Where the symbols take the objects:
q108: f>q81, w>q960, g>q932, s>q654, y>q920
q713: f>q895, w>q407, g>q541, s>q875, y>q996
q621: f>q518, w>q900, g>q403, s>q785, y>q302
q542: f>q757, w>q374, g>q711, s>q219, y>q571
q137: f>q56, w>q996, g>q84, s>q974, y>q329
q94: f>q219, w>q749, g>q613, s>q294, y>q549
q900: f>q478, w>q891, g>q661, s>q931, y>q861
q12: f>q654, w>q125, g>q900, s>q221, y>q704
q219: f>q549, w>q671, g>q755, s>q631, y>q407
q891: f>q977, w>q267, g>q418, s>q329, y>q12
q905: f>q374, w>q16, g>q219, s>q749, y>q71
q785: f>q661, w>q931, g>q12, s>q199, y>q960
q16: f>q557, w>q964, g>q671, s>q920, y>q613
q74: f>q94, w>q393, g>q557, s>q964, y>q219
q931: f>q418, w>q329, g>q125, s>q816, y>q916
q816: f>q545, w>q821, g>q419, s>q151, y>q513
q513: f>q931, w>q56, g>q199, s>q84, y>q418
q478: f>q861, w>q977, g>q960, s>q418, y>q276
q418: f>q916, w>q114, g>q165, s>q545, y>q900
q549: f>q407, w>q915, g>q875, s>q74, y>q542
q875: f>q138, w>q94, g>q71, s>q557, y>q711
q711: f>q713, w>q549, g>q259, s>q755, y>q895
q964: f>q294, w>q932, g>q469, s>q518, y>q631
q329: f>q114, w>q727, g>q545, s>q821, y>q221
q932: f>q665, w>q704, g>q302, s>q478, y>q978
q661: f>q960, w>q418, g>q654, s>q125, y>q621
q559: f>q16, w>q969, g>q749, s>q81, y>q557
q916: f>q900, w>q221, g>q785, s>q513, y>q478
q671: f>q915, w>q469, g>q74, s>q978, y>q905
q403: f>q108, w>q661, g>q276, s>q12, y>q81
q915: f>q905, w>q559, g>q94, s>q393, y>q374
q920: f>q469, w>q518, g>q978, s>q403, y>q559
q926: f>q84, w>q974, g>q727, s>q571, y>q816
q749: f>q671, w>q920, g>q631, s>q665, y>q915
q727: f>q428, w>q958, g>q137, s>q895, y>q419
q259: f>q541, w>q875, g>q757, s>q374, y>q974
q267: f>q199, w>q84, g>q114, s>q727, y>q125
q71: f>q804, w>q613, g>q407, s>q915, y>q259
q969: f>q964, w>q276, g>q920, s>q621, y>q294
q755: f>q875, w>q74, g>q374, s>q16, y>q138
q374: f>q71, w>q557, g>q549, s>q671, y>q804
q974: f>q449, w>q711, g>q958, s>q804, y>q821
q302: f>q969, w>q861, g>q81, s>q960, y>q964
q545: f>q513, w>q137, g>q267, s>q926, y>q931
q114: f>q221, w>q428, g>q513, s>q137, y>q891
q151: f>q926, w>q541, g>q290, s>q757, y>q84
q821: f>q137, w>q895, g>q926, s>q541, y>q56
q996: f>q290, w>q757, g>q449, s>q711, y>q727
q165: f>q785, w>q513, g>q977, s>q267, y>q661
q81: f>q920, w>q621, g>q665, s>q704, y>q469
q221: f>q891, w>q419, g>q931, s>q56, y>q977
q613: f>q755, w>q631, g>q905, s>q559, y>q875
q557: f>q613, w>q294, g>q915, s>q469, y>q755
q294: f>q631, w>q665, g>q559, s>q302, y>q74
q449: f>q821, w>q713, g>q151, s>q259, y>q137
q407: f>q542, w>q905, g>q138, s>q94, y>q757
q84: f>q816, w>q449, g>q428, s>q958, y>q545
q861: f>q276, w>q12, g>q621, s>q916, y>q932
q654: f>q704, w>q165, g>q478, s>q891, y>q403
q469: f>q559, w>q302, g>q393, s>q108, y>q16
q978: f>q393, w>q108, g>q964, s>q276, y>q749
q541: f>q974, w>q138, g>q571, s>q71, y>q449
q958: f>q151, w>q259, g>q996, s>q542, y>q926
q960: f>q621, w>q916, g>q704, s>q165, y>q518
q419: f>q267, w>q926, g>q329, s>q290, y>q199
q393: f>q749, w>q81, g>q294, s>q932, y>q671
q276: f>q932, w>q654, g>q518, s>q900, y>q665
q199: f>q125, w>q816, g>q221, s>q428, y>q165
q138: f>q711, w>q219, g>q804, s>q613, y>q713
q518: f>q302, w>q478, g>q108, s>q661, y>q969
q56: f>q329, w>q290, g>q816, s>q449, y>q114
q290: f>q727, w>q571, g>q821, s>q713, y>q428
q757: f>q571, w>q71, g>q713, s>q549, y>q958
q125: f>q165, w>q545, g>q891, s>q419, y>q785
q804: f>q259, w>q755, g>q542, s>q905, y>q541
q665: f>q978, w>q403, g>q969, s>q861, y>q393
q631: f>q74, w>q978, g>q16, s>q969, y>q94
q895: f>q996, w>q542, g>q974, s>q138, y>q290
q977: f>q12, w>q199, g>q916, s>q114, y>q654
q704: f>q403, w>q785, g>q861, s>q977, y>q108
q571: f>q958, w>q804, g>q895, s>q407, y>q151
q428: f>q419, w>q151, g>q56, s>q996, y>q267

The rows follow the links: the fewer symbols apart two objects are, the more alike their rows tend to be.

Each row is also shifted at random along 8 hidden directions that mean nothing.

Row, then object:
7 10 -4 10 -2 -13 18 -8 1 -3 17 -6 0 -7 -6 -10 15 -10 5 5 16 -6 10 -22 14 5 9 -16 3 6 0 -1 -1 5 -19 1 -8 -11 -24 7 11 -6 -1 1 16 4 10 2 16 8 -33 -4 20 0 -4 -7 25 12 17 -20 2 -3 -1 9 -1 -3 | q711
6 -16 9 -10 -2 10 9 9 4 8 1 -5 6 -6 5 5 1 7 12 -2 13 -10 -7 9 -7 -11 14 8 -11 -3 -3 -4 5 -2 3 -10 4 9 1 0 -7 8 6 7 10 -2 -8 4 2 2 -2 6 1 3 2 10 26 9 -1 -12 -5 -11 -2 13 -2 3 | q621
13 11 -6 8 -2 -18 7 -6 28 1 -14 8 -10 -2 -6 12 8 14 -11 -14 33 -17 8 8 -10 -4 0 -10 5 3 9 -15 -14 -1 17 -10 -7 -2 9 -5 2 7 -10 21 1 18 -1 -37 18 -15 1 -10 8 17 0 5 35 33 3 -2 2 -3 19 -39 -17 -12 | q407
-17 9 -3 7 2 -11 4 7 1 -5 7 -5 7 -7 5 15 -1 -2 -16 4 0 2 12 -11 -10 2 -12 1 2 -2 9 1 5 -7 -1 6 8 -12 4 5 2 -3 -6 -4 -7 5 2 -13 1 -3 3 1 -2 -6 6 8 -5 0 -4 -10 1 10 -3 -2 0 -9 | q428
-19 4 1 0 5 -1 5 -6 -10 -8 -7 -8 7 0 -13 -9 -10 11 -4 -7 7 13 12 20 0 1 -20 -16 2 12 -1 0 -3 6 8 -3 -14 -17 -6 -11 -3 -9 5 -3 12 1 0 4 -3 10 -6 -10 2 4 -12 1 1 -1 21 -14 6 3 20 -3 1 7 | q613
-14 13 -15 6 -1 -12 -11 -13 7 -10 -25 6 -12 -2 -13 18 5 -3 -27 -8 5 -4 4 -8 -18 14 -29 -10 2 3 14 -5 -15 4 11 -2 -11 8 22 -18 -3 -10 -10 2 -16 0 -5 -31 -13 -3 19 -16 -1 5 4 -7 -37 1 -7 27 -1 10 12 -33 -6 -3 | q71
-4 -14 8 -10 2 13 6 6 -1 4 -9 -7 7 -1 -1 6 -10 14 -2 -6 10 2 1 15 -12 -6 -5 5 -5 2 -5 -5 1 3 14 -6 -2 -3 11 -6 -10 6 8 2 3 -5 -10 0 -6 0 9 4 1 5 -1 1 8 8 3 -4 4 -3 6 -1 -2 7 | q108
-10 -5 -4 -5 -5 6 3 -9 -2 2 -2 0 0 -2 -11 5 4 -9 -2 -2 10 -11 -6 -18 0 11 -1 -5 -8 3 -10 -4 -6 15 -10 -9 -9 0 -4 -8 -4 1 10 -1 6 -13 -8 -5 -2 12 -17 -3 15 6 6 -18 -2 8 3 5 2 -7 -1 9 0 7 | q749
51 -12 10 -1 -3 -3 15 17 -24 3 5 -12 14 -23 7 3 2 12 1 3 -2 13 10 13 -4 -10 -5 5 -7 -12 27 4 21 -23 -7 -1 0 9 -14 8 -7 2 2 -3 2 2 6 16 -11 10 1 5 -17 -3 3 43 7 -17 2 -42 -5 3 -5 23 13 5 | q977
-13 13 4 7 3 -9 -1 2 11 -3 15 6 -5 12 4 -30 -1 10 22 4 1 7 3 29 24 -15 13 -11 6 8 -10 9 0 0 -6 -5 3 -16 -31 5 6 -1 -2 9 18 20 14 14 28 -2 -23 -6 -3 -2 -14 3 27 0 12 -11 -3 -6 22 0 -7 -6 | q713
-10 4 10 -3 -2 2 -12 10 36 -5 3 7 -12 33 22 -12 -20 19 -3 11 -7 16 15 20 -2 -21 -8 4 6 6 -18 18 0 1 10 4 15 -30 1 7 -12 3 -10 2 -6 14 -6 -5 25 -21 13 6 -5 -11 0 -31 -21 -3 -9 42 7 7 31 -41 -23 -11 | q267
22 7 -8 7 -2 -9 4 -9 -7 1 0 4 9 -10 -14 12 4 -9 -15 -10 10 -12 -3 -12 1 17 -8 -7 5 4 0 -14 -10 8 -3 2 -7 -8 3 -5 8 1 4 0 -1 -1 4 -19 0 3 -13 -8 12 11 -1 -2 12 17 4 -15 2 -1 -6 5 1 -1 | q875
7 -4 10 -4 3 9 -6 10 6 10 8 13 -4 12 14 -25 -3 11 4 9 -17 9 -14 13 14 -11 8 14 4 -6 -6 12 5 -5 -14 7 12 6 -17 6 -11 9 2 1 -10 -2 1 19 4 -11 2 14 -3 -5 2 -16 -18 -9 -20 21 -7 -5 6 -3 -10 5 | q165
-35 18 5 4 8 -2 -32 9 0 -2 7 27 2 25 9 -30 -21 13 -4 4 -39 22 -17 48 27 -7 -12 6 14 4 -15 15 -2 -2 -4 9 17 -18 -18 -2 -4 4 1 -3 -15 12 14 10 11 -13 3 0 -24 -8 -8 -10 -33 -23 -19 20 -6 1 21 -3 -9 -3 | q821
-28 -10 -6 -5 0 9 -11 0 -15 1 -7 -3 -13 -6 4 2 9 -11 12 9 -22 8 -5 -12 -2 1 7 9 -10 -16 16 8 10 -13 -6 -4 -2 37 4 1 -5 -4 -3 -6 -12 -12 -5 18 -25 10 20 4 -22 -8 14 18 -33 -34 -13 13 -5 5 -18 10 16 8 | q661
18 11 -1 6 3 -9 -4 3 0 0 8 9 16 -5 1 8 2 -10 -2 -7 -1 -18 -18 8 3 4 9 5 8 7 -5 -11 -6 1 3 10 15 -4 10 1 17 2 -3 5 1 11 12 -11 8 -10 -5 -4 2 -1 -13 12 27 17 -4 -15 -11 -4 -14 18 -1 -13 | q958
-5 8 -7 9 4 -11 -3 0 -19 -9 12 -17 2 -4 8 10 -12 -13 13 4 -16 21 29 -12 5 3 9 -1 10 -9 12 -4 13 -16 18 10 1 -12 11 25 21 -4 -5 -15 -3 12 13 5 -2 0 11 3 -22 -4 3 39 25 -20 20 -39 23 16 -26 9 27 -9 | q84
-2 -4 7 -1 3 1 15 11 -8 -1 12 -11 20 -17 7 10 6 -6 -7 6 1 -7 -4 -12 -12 -1 -3 7 -4 1 6 2 10 -6 -10 11 13 2 3 2 1 -5 0 -5 2 -6 1 7 -8 3 -2 7 8 -13 -2 9 -2 3 -5 -17 -12 4 -16 26 1 -2 | q199
-4 -15 1 -7 -4 10 13 -2 9 -5 -7 -21 -16 3 6 5 -1 5 6 9 12 12 27 -21 -19 -8 -1 -4 -9 -4 6 8 8 -2 10 -5 -11 2 9 6 -10 -6 -5 -4 5 -6 -14 6 -7 4 15 6 4 -4 9 -8 -11 -6 13 13 13 8 5 -21 3 5 | q861
-21 -4 8 -5 6 8 -4 12 -19 -3 3 -4 15 -1 6 -3 -16 6 -17 8 -23 22 1 9 -5 0 -27 9 -1 -2 3 13 10 -5 -7 11 7 -11 -2 -4 -13 -4 6 -16 -12 -10 -2 15 -18 4 11 8 -11 -12 2 -2 -46 -24 -11 4 -2 11 2 12 5 8 | q418
-25 -10 -2 -3 7 13 14 -11 6 11 -7 -1 -17 -2 -8 -19 20 2 9 1 13 -10 -13 -21 5 1 19 1 -2 -4 5 -3 -5 3 -10 0 -12 31 -8 -5 -6 3 2 7 1 -16 -10 16 -9 -2 -1 11 21 9 2 -21 0 13 -3 18 -6 -8 -5 -11 -6 15 | q665
1 -8 -10 -1 -6 -4 13 -10 5 -2 -21 -12 -17 -14 -12 17 17 1 3 -6 28 -8 16 -16 -20 1 1 -13 -12 -4 22 -7 -2 -3 11 -18 -22 25 11 -7 -4 -5 -7 9 6 -3 -11 -13 -11 10 9 -10 2 11 8 16 9 5 12 -2 2 1 4 -20 4 4 | q559

From each start, follow one symbol. Which object do you reach?
Answers are names.
start 20 -10 -11 -3 -9 4 -5 -11 -15 -3 -16 -6 -7 -6 -12 19 1 -13 -4 -4 0 3 9 -22 -10 15 -8 -5 -8 -7 8 -4 -2 4 5 -9 -18 13 13 -4 -2 -3 3 -8 -5 -13 -9 -8 -20 16 8 -7 -6 6 13 5 -17 -13 7 2 12 4 -10 -1 16 8
s q932
start 3 2 -4 -4 0 -1 -20 -2 0 -2 -21 10 3 4 -10 13 -12 7 0 -20 0 -6 -11 40 -7 -1 -6 -1 -1 7 -6 -12 -11 5 28 -12 -1 3 24 -15 3 3 0 9 1 9 -1 -20 -2 -3 16 -17 -17 10 -10 19 14 6 2 0 -2 -5 9 -5 1 -3
f q219
start -8 12 -5 7 -1 -11 -4 -7 3 -19 -5 -6 -8 5 -2 0 2 -5 -10 6 -3 12 19 -4 -9 2 -25 -16 1 10 7 15 -2 2 -1 4 -6 -10 1 -5 1 -22 -13 -6 3 4 2 -4 -2 5 5 -14 -2 -12 -7 -9 -36 -15 9 17 -2 14 15 -17 -2 -6
y q449
start -16 -6 -9 -6 -4 8 -15 -7 -8 4 -13 9 3 -4 -13 21 -3 -13 -8 -9 -3 -15 -18 -9 -6 16 -3 5 -8 -2 -8 -11 -9 12 3 -11 -4 11 17 -13 -2 5 10 -3 -8 -14 -9 -18 -14 8 3 -6 -3 9 11 -6 -10 1 -10 9 2 -6 -11 10 7 5
g q559
start -18 -1 3 -1 2 -1 2 8 6 -10 -5 -8 -9 0 11 -2 7 5 -3 12 -7 11 9 1 -18 -11 -13 0 -5 0 17 18 9 -12 -2 6 6 12 5 -2 -9 -15 -16 -2 -4 1 -4 10 -10 -2 22 0 -9 -18 -2 5 -39 -19 -7 21 -12 12 8 -14 -4 -2
w q56
start -21 12 -1 7 4 -10 -2 4 3 -6 6 0 3 3 6 3 -8 3 -16 5 -7 11 14 -3 -1 1 -16 -1 8 1 3 4 2 -5 0 10 7 -19 0 5 1 -2 -5 -6 -11 6 4 -7 4 -8 3 3 -3 -5 3 -3 -13 -4 -3 1 6 11 5 -11 -4 -7
f q56
start 2 13 -7 8 -3 -13 -6 -7 21 4 -2 19 -16 6 -3 -10 15 -1 2 -3 9 -17 -12 3 12 0 11 -6 5 2 -2 -3 -13 3 -8 -7 -1 9 -12 -4 3 4 -7 16 0 10 5 -14 18 -8 -12 -7 6 7 -2 -12 9 14 -7 17 -9 -9 12 -18 -15 -7
w q755
start -6 -5 2 1 3 0 16 5 -9 -8 1 -21 2 -15 5 8 11 -5 -6 10 -1 7 14 -22 -22 -1 -11 0 -5 -2 22 8 12 -12 -6 14 2 11 9 2 -2 -17 -11 -9 -1 -8 -3 13 -21 5 16 5 3 -16 0 9 -27 -12 1 -1 -8 16 -12 5 6 2
s q56
start -21 -1 -11 -1 4 6 -18 -13 -19 3 -5 7 -9 -1 -12 -14 14 -21 37 -8 -17 -12 -29 9 20 7 34 -1 -3 -2 0 -5 -5 1 2 -8 -5 42 1 -5 17 -4 2 5 10 -3 8 21 -12 11 1 -10 -16 2 -10 26 18 -15 5 -5 -11 -12 -25 29 21 6
y q755
start 18 8 -4 5 -1 -7 -12 -6 -14 0 -6 12 1 1 -10 -11 -3 2 1 -8 -9 6 -7 24 16 5 -5 -8 5 2 2 -2 -5 0 1 -4 -7 0 -10 -6 4 1 4 1 1 6 10 0 0 4 -6 -12 -13 8 -7 12 1 -9 4 -11 -1 -4 8 5 6 3
f q407
start 42 -12 4 -7 -5 10 0 -4 -5 5 -7 -2 -5 8 -2 -7 -12 10 4 -3 0 14 10 5 6 -1 1 0 0 -5 -4 0 1 4 7 -5 -12 -6 -4 3 -7 8 9 -4 1 -4 -5 6 -1 2 1 4 -1 9 4 -7 2 -4 8 1 17 -2 7 -11 4 10
f q964
start -12 -6 3 -6 4 11 -26 11 -25 6 7 7 10 9 11 -3 -27 -1 16 0 -42 21 -10 27 17 -3 11 21 3 -13 -8 1 12 -11 12 3 14 -1 6 12 3 14 12 -12 -13 1 7 18 -8 -2 15 10 -37 0 6 29 2 -30 -9 -15 11 1 -19 25 23 3
s q513
start 13 6 14 0 -3 -6 -9 22 0 -1 23 8 20 13 19 -8 -29 17 0 7 -15 19 9 41 17 -16 -9 5 4 3 -19 11 11 -3 -3 -1 18 -47 -24 13 -5 11 8 -5 2 19 11 2 27 -3 -18 3 -18 -6 -1 7 13 -10 -2 -23 8 -2 22 14 -5 -10
f q545
